Each row is followed by its class.
[ 244  184  475  103 -383 -177 -279  -25  346    7  229   28   45  147
 -142 -168 -331  134  -49   56  131  193 -120  266  151   37 -573 -235
 -290   44 -197  167  -44] : <159>
[ -37 -431   41   -3  192  281 -106  144   -1   45 -284 -330  -21  314
  260  138  -12  -89  159  190   -2 -315   -6  -79 -235  -34  615  351
  -31   26  -21 -138  -85] : <58>
[   6   49   20  183 -113  354  -18  157   83   -1  161  -83   98  131
   86  255  193 -275  -38   23   93  -81 -153  -13  -51 -151 -250  105
  227   17 -100  134  -35] : <182>
[  70 -172  -15  -30 -244  277   24  211  205   93   -2 -160  532  255
 -140 -111  -53  -62  -96  -27    4 -108 -154   12  248 -175  -35  125
   -1 -146  158  -13  -39] : <182>
[ -69  -14  154 -224 -269   85  -89  177  256  317  507 -101  390 -228
 -241 -270  303   -4  -59   76  199  459 -222 -116  243   44 -313   83
 -126  162   40  -50  111] : <214>
[ -33   71  121  204   77   66  -58   -6  -80  -34  -20  -64 -146  155
  288  347 -116  -99  185  183   15 -103  -52  130 -140   -5 -145  103
  171   19 -233  154 -110] : <56>
[-109  -34  -89   48  143  376   -8  112 -131 -132 -204 -155   -7  222
  256  404   -5 -188  126  189    9 -388  194   -8  -97 -151  -70  131
  237 -140 -112   61    7] : <217>
[ -56   48  144 -152  -38 -112 -248 -259  125  133   27   25   36  173
 -218  -95   63  109  135   35  175  103  -87   51   28  184 -203  -28
 -133  128  -46  206  142] : <159>
[-126 -210   17  142  -26  261 -106   59   75  -16  -37 -140  127  412
  120  313  -59 -281   45  102  -44  -92 -150   81  -45  -37  -41  148
  316   40    1   73  -23] : <138>
[ -97  -32  172 -391 -118 -174 -249   71  226  145  392 -241  432 -119
 -155 -361  -80  137  -59  249  -57  429  -84 -100  243   98  -17   21
 -385  103  265  -81   22] : <112>
[ 217  148  190  -17  100 -194 -190 -297   37  143 -322  281 -269  197
  -33  -92  -71  301  339   62  287 -156  -37  158 -162  194  -96 -128
 -333  122 -436  -62  -26] : <182>
[ 198  149  119  122 -164  223 -212 -129  145  -62 -328  176  -97  320
 -137   65  -87  158  181 -108  361 -184 -121  117  -34   43 -212  -63
 -149  -42 -331  254   95] : <112>
[ -78 -368 -353  601  272 -606  476  203 -222 -479 -458   -3  316  382
  410  220 -727 -332 -448  -29 -680 -511  138  236 -234  -92  814  -94
  428  -49  899 -370 -350] : <138>
[  22  -91  306 -336 -243 -131 -156  102  231  268  311  -93  331 -225
 -181 -352 -163  224   94  182   31  542 -128   -4  306  197 -135   21
 -321   14   83  -88   70] : <214>
[ 119  -51  350   45 -267  -68 -140 -127  286  209   35  -97   56  297
  -43  -95 -188   26   64   36   82    4 -215  248   87   31 -342 -138
 -170   57 -216    2  -73] : <159>
[ -21  127  159 -260  -45 -225 -208 -112  117  139  194    7   71 -104
 -153 -188  129  243  121   95   91  201  -16  -27   87  123 -120   19
 -238  118  -44    8   95] : <112>
[  68  -63  218    4   51 -238 -160 -105   77   -8  -50  -41   52  230
   38  -21 -327  151   56  179  -64  -97   88  224  -13   65 -165  -95
 -176  -28 -213  -64  -48] : <159>
[ -29  221  376 -221 -126 -213 -300 -159  140  246  244   78 -113 -126
 -192 -260   27  267  105  154  184  159  -99  114   85  158 -177  -85
 -417  292 -163   33   83] : <141>
[-115  -28  123 -379  -38 -124 -251   -1  176  283  375  -48  355 -150
 -332 -339  247  162   20  148  151  319 -103 -139  133  107 -134   53
 -335  172   21  -63  123] : <182>
[  92  226  193  -24 -168  -52 -256 -127  132  288  317  277 -107  -41
 -334 -139  402  172  135  -66  381   83 -310  -10  -93  128 -237   25
 -196  348 -268   45   32] : <217>
[  16  109  293 -173 -183 -268 -189   -7  221   87  411  -76   97 -109
 -133 -203    7  117  -24  136   -6  407  -82   22  148  135 -191 -105
 -253  176   40  -50    7] : <170>
[ -34  -71  144  353 -122  317  -66  116  -30  -10  -92   62 -157  228
   -1  269  266 -166  187  -72  219 -219  -89  101 -129  -67 -324  173
  420   23 -222  261   50] : <214>
[  68  223  230 -240 -163 -190 -222 -184  176  288  256  213   -3 -118
 -232 -186  253  267  218   17  226  254 -209   11   88  127 -193   -1
 -267  272 -192  -25   93] : <170>
[ 124  -88  255   28 -147  -67 -267   -1  222   25  -80  -31   86  246
 -113 -133 -273  175   59  184   67  -48   -1  191   60   28  -93   -5
 -296   51 -185   18   -9] : <56>
[ -77 -351 -103 -278  -41  197 -107  101  243   69  227 -254  556   22
  -31   21  -84 -120 -176  216 -119  270  -57 -100  166 -134  127   43
  -93 -127  289 -102   30] : <82>
[  13  256  358 -181 -279  -22 -226 -123  159  144  329   10  127   26
 -227  -73   65   55  103   49  153  293 -185  137  332   69 -473  -44
  -92  198  -68  196   28] : <56>
[ -64 -198   19   -3   50   67  -92  206    1  -67 -117 -111  191  232
  138  190 -214 -113   32  171 -118 -135   42   -5   -4  -67  110  170
  153 -105  168  -40  -15] : <82>
[ 165 -224  290   14 -279  205 -152   99  222  136  150 -135  201   85
 -167 -143 -135   58   32  161  155    1  -25   76   69  -64 -270  -11
 -286   -4 -141   -1  -45] : <141>
[ 126 -250   26    5 -201   99  111  -63  294   68  -86 -338  267  312
  124  -92 -345   48   55  193  100  133   43  222  142  185 -163 -178
  -69  -70 -100 -195 -127] : <188>
[  -8  140  301 -199 -240  -36 -149  -70  200  204  320  -33   96  -44
 -148 -164  206   38   96   87  132  237 -128   66  218   54 -328  -78
 -149  251  -47  -58   42] : <138>
[  -3 -145   47  164  -59  349  -90  152   45  -68   61 -176  -37  193
  182  311  -57 -178   56  122   79   -7  -75   29 -105  -26  -89  143
  239 -118 -199   95  -16] : <56>
[  72  303  114 -280 -156 -260 -160  -73  163   48  245  202  149 -197
 -160 -157  162  246  116   61  154  374   21  -63  142  113 -392 -186
 -167   43   98  -24  142] : <141>
[ 191   18  243   58 -179   27 -193  -92  174   39  -61  -54  -75  180
  -75 -126 -160  187   96   15  147 -151  -40  141  -22  -29 -211  -43
 -258 -104 -313  116   13] : <159>
[-108 -158   68   74   48  230 -171  104   79   27  -39 -107  123  196
  -20  211  -56  -80   66  203   87 -137  -17   14  -63  -36   -8  185
  -22  -17 -159  227   46] : <138>
[  38 -468  -80  -49   43  385  123  216   20   64 -201 -320  232  204
  227   24 -182 -243   69  149   -8  -52  -79  -99  -67   89  403   85
   24  -35  191 -374 -184] : <82>
[  83  305  256  -70 -236   -8 -180 -108   37   57  145  105 -147   -4
 -142  -53  161   84  169  -36  207  120 -136   31   97   59 -420 -116
  -67  164  -20  110   41] : <58>
[ -75 -704 -210   13    2  428   16  470   94   78   18 -288  505   66
   17  185 -251 -226   39  213  131  246  -49 -330  -77  -30  143  382
  192 -429   96   41  -26] : <214>
[ 161   72  161  163 -404  214  -52  185  335  -29  185  -77  -39  169
  295  237   88 -236   14  -37   -4  323 -366   42  -44   59  -94  -55
  282  152  132 -158  -50] : <58>
[ -23 -317  -68 -275  136  125   37  -49 -162  207   11  -76  164 -230
 -171 -174  236   82  209   61   66   39   59 -161   48   -1  221  160
 -110   58  119 -180  -69] : <58>
[ 141 -108  152 -137 -111  -61 -133  -65  221   -7  -83  -86  241  253
  -12  -66 -301  202   71   98   86   33  111  127  144  -17 -179  -62
 -191 -145 -114  -19   42] : <170>
[  78  -64  173   72  -96  124 -286 -158  143    8  174  -40  146  299
 -171   37  -15  -41   14  112  187  -32  -42   59    3 -225 -547  -39
 -162  -20 -263  256    3] : <138>
[  52  -32   20   73   30  143 -167  -65   38  -44  -57 -133 -259   60
  337  186 -126  -44  156   -4  -34 -116 -111   45 -300   28   14  143
  224 -259 -263   58  107] : <82>
[  97   97  257 -187 -362  138 -235 -180  231  312  458   99   53 -250
 -336 -238  453   53  126 -100  198  459 -421  -49  116   22 -380  -89
 -231  308  -83   -2  108] : <170>
[ 121 -187  158  -83    5  -14 -195    2  146   33 -115  -66  199  205
  -85 -134 -279  183   64  224   99    9    7   74   68   32  187   47
 -395   18  -78  -27  -63] : <188>
[-141 -104   -5    5  163   84 -118   82   -5  -43  104 -176   33   13
  151  269   28  -67  -11  227  -54  -46   98  -68 -132  -74  106  225
   62  -48  -49  163   39] : <214>
[ 122  527  198  123 -391  419 -132  240  218  -49  472  -83  -90 -330
  -47 -196  425   57 -118   53  302   28   64   33  125 -275 -757  -86
 -189   48 -430  265  107] : <188>
[-122  -96  202 -128 -213 -179 -161  -16  283  331  341 -151  170   20
  -90 -244   -9   79   -3   89   15  282 -218  106   75  179 -121   53
  -69  176   14  -49   42] : <217>
[ -17  296  229 -215 -252    2  -65  -78  222  268  334   15   42 -166
  -79 -214  349   52   72 -110  271  340 -268   15  100  252 -402 -194
  -96  206  -60   -9  116] : <112>
[  55  -52  -43   57 -111  310 -145  146  102  -66   88   41  139   84
 -106  156  143 -160  -87 -100  162   68 -206 -125  -43  -87  -56   79
  127  -73   70  129   88] : <159>
[  64 -167   89  -26   53    1 -142 -134   26   97 -185  -56   28  284
   38   22 -130  167  214  131  125 -258   46   67 -125  -45  -30   80
 -180  -76 -241   29  -27] : <56>
[ -55 -192 -134  -74  218  274   -3   59  -89   71 -306 -159  -10  178
  302  181   -4  -68  207   99   21 -334  -35  -49 -166  -33  427  294
  125 -107 -141 -149  -43] : <56>
[  67  154  401 -447 -155 -297 -324 -125  316  201  404   -3   86 -236
 -240 -334  140  160   -8  146   59  623 -153  -12  287  175  -89 -145
 -488  351   -3 -226  127] : <82>
[ -51 -208  -48   55   70  346  -43  177  -54  -98  -96 -225  144  199
  170  240 -113 -195   60  145  -27 -147   32   14  -15  -68  -49  160
  253 -176  -64    1  -47] : <188>
[  19 -112  153  230  -26  484 -228  -54   62   89 -136  -74 -222  331
    2  329   81  -95  243  190  375 -465  -57   51 -276 -100 -101  189
  -64   -3 -426  409   -6] : <138>
[ -32   88  191 -303 -380   57 -249  161  380  219  513  -77  385 -199
 -349 -243  174   67  -72   99  213  431 -220 -137  274   30 -253   74
 -250   35   74  107  233] : <170>
[ -85    8  189  -64 -279 -140  -84   56  314   81  484 -206  411  170
 -109  -19   93  -83 -140  276 -209 -110  131  190  194 -105 -543  -29
  100  -62   11   21   26] : <214>
[ 151 -159  159  118 -139  -13 -174   -3  155  -54  -77    3   47  191
  -72  -19 -297  192  116  144  193   20  108   92  -47  -17 -306  -63
 -203 -178 -269  113   29] : <112>
[ 157   72  334  117 -230 -134 -223 -106  240   34   51  -36  -64  205
  -44    3 -502  194   84  193   81   78  -37  358   40  262 -453 -180
 -188   14 -418   84  -37] : <56>
[  38 -198  166  157  -17   61 -172  -50  148   42 -212  -49 -146  370
  120  141  -97  -43   98   51   80 -183 -126  132 -215  101  231  113
    8  117 -104   43   -5] : <112>
[ -35 -252  -33  -36   67   47  -12  152   64 -105  -70 -246  179  154
  247  201 -265 -135   15  208 -138  -38  145  -50  -34  -73  112  116
  119 -234  114  -70  -18] : <138>
[ 100 -223  202 -138  -56  -88 -139 -102  100   75 -143   16  187  160
 -104 -124 -171  225  183  109   81  -66  130  119   86  -28  -93  -42
 -234  -55  -41  -41  -18] : <112>
[  -6   -8   65   97   37  171  -91  106   20  -76 -142  -17   -8  196
  112  264   15 -115  114   -7   32 -135  -45   62  -58   23  -32  151
  265  -50 -117  122   16] : <58>
[ -17 -171  -53   60   33  254   -7  126  -26 -107 -166 -129   94  194
  208  261 -125 -164   87   95  -70 -100    1   27  -27  -40  103  141
  250  -74   27  -58  -44] : <188>
[ -33 -134  249   14  -89  -69 -273  105  275   45  -93   21  184  375
   -6   96 -163 -134  112  222 -117   16  -90  252   71  205 -144   22
  193   65   58   -5   19] : <82>
[   2 -231  205   55 -120  -35 -144 -132  159   92  -92  -92  143  356
  -75  -16 -223   63  105  174  -29 -125   29  277   52   39 -251  -90
  -67   39  -79   32  -39] : <159>
[ -68   92  163 -291 -152 -156 -172   -5  159  218  363    2  249 -179
 -288 -262  236  154   35   81  133  404 -100  -93  239   46 -249   21
 -237  182   54   30   93] : <188>
[ -22 -292   89  113   30   32 -115  139  131  -26 -112 -108   66  278
  141  231  -78 -141   34  116  -54  -55  -56  -42 -179   -5  250  192
   70  -50   72   62   11] : <112>
[ -50  143  -38  -96   83  -37  -71   49  -10 -206 -215  -45   44  143
  170  124  -17    8   74   52 -113   36   89 -106   50  -89   95   23
   -5  -53  161   45   54] : <58>
[  10  -80  250 -117 -296    3 -221 -153  316  295  421 -163   38 -122
 -206 -388  239   28   55  -60  127  431 -295  114   49  248 -351  -82
  -21  145  -49   46   61] : <58>
[   0 -336   86  204 -217  434  -89  131  208  107  -62 -209  274  549
   87  295 -305 -254   26  121   52 -238 -222  304   58   10 -153  145
  389 -102  -61   55 -113] : <217>
[  67  104  265 -206 -250 -109 -120 -125  224  151  275  -18   31 -131
 -171 -215  209  141  104  -14   91  368 -140   20  172  130 -181 -127
 -205  182  -16  -83   80] : <138>
[  -4 -309  183 -240 -384  230  -86  281  390  289  419 -361  500 -206
 -300 -276  487  -77  -35  -14    4  571 -284 -176  435 -126  133  397
  -12  119  255  -18  108] : <56>
[  23  208  270 -520  -13 -518 -253 -143  220  130  215   45  165 -114
 -127 -326  136  279   96   49   -4  442  -91 -141  203  144  183  -56
 -444  203  232 -173   83] : <138>
[ -98 -214  -91  -40  161  140  -53  111  -79  -93 -165 -143  122  185
  131  152  -73  -70   69  172  -80 -194  142  -58  -62  -94  206  174
   89  -89   79  -41  -19] : <58>
[ 124   33  223   53  -69  -69 -167 -102  170   56 -169   20  -71  274
  -17  -26 -185  143  132   69  114  -39  -56  203   22  120  -64  -24
 -170   80 -260   26   -9] : <217>
[  87 -268  114  -56 -108   49 -124   -7  162   48    3 -148  274  228
  -70  -14 -257   75   26  168   61   24    9   72   74  -42  -97   -6
 -191 -105  -59  -22  -36] : <56>
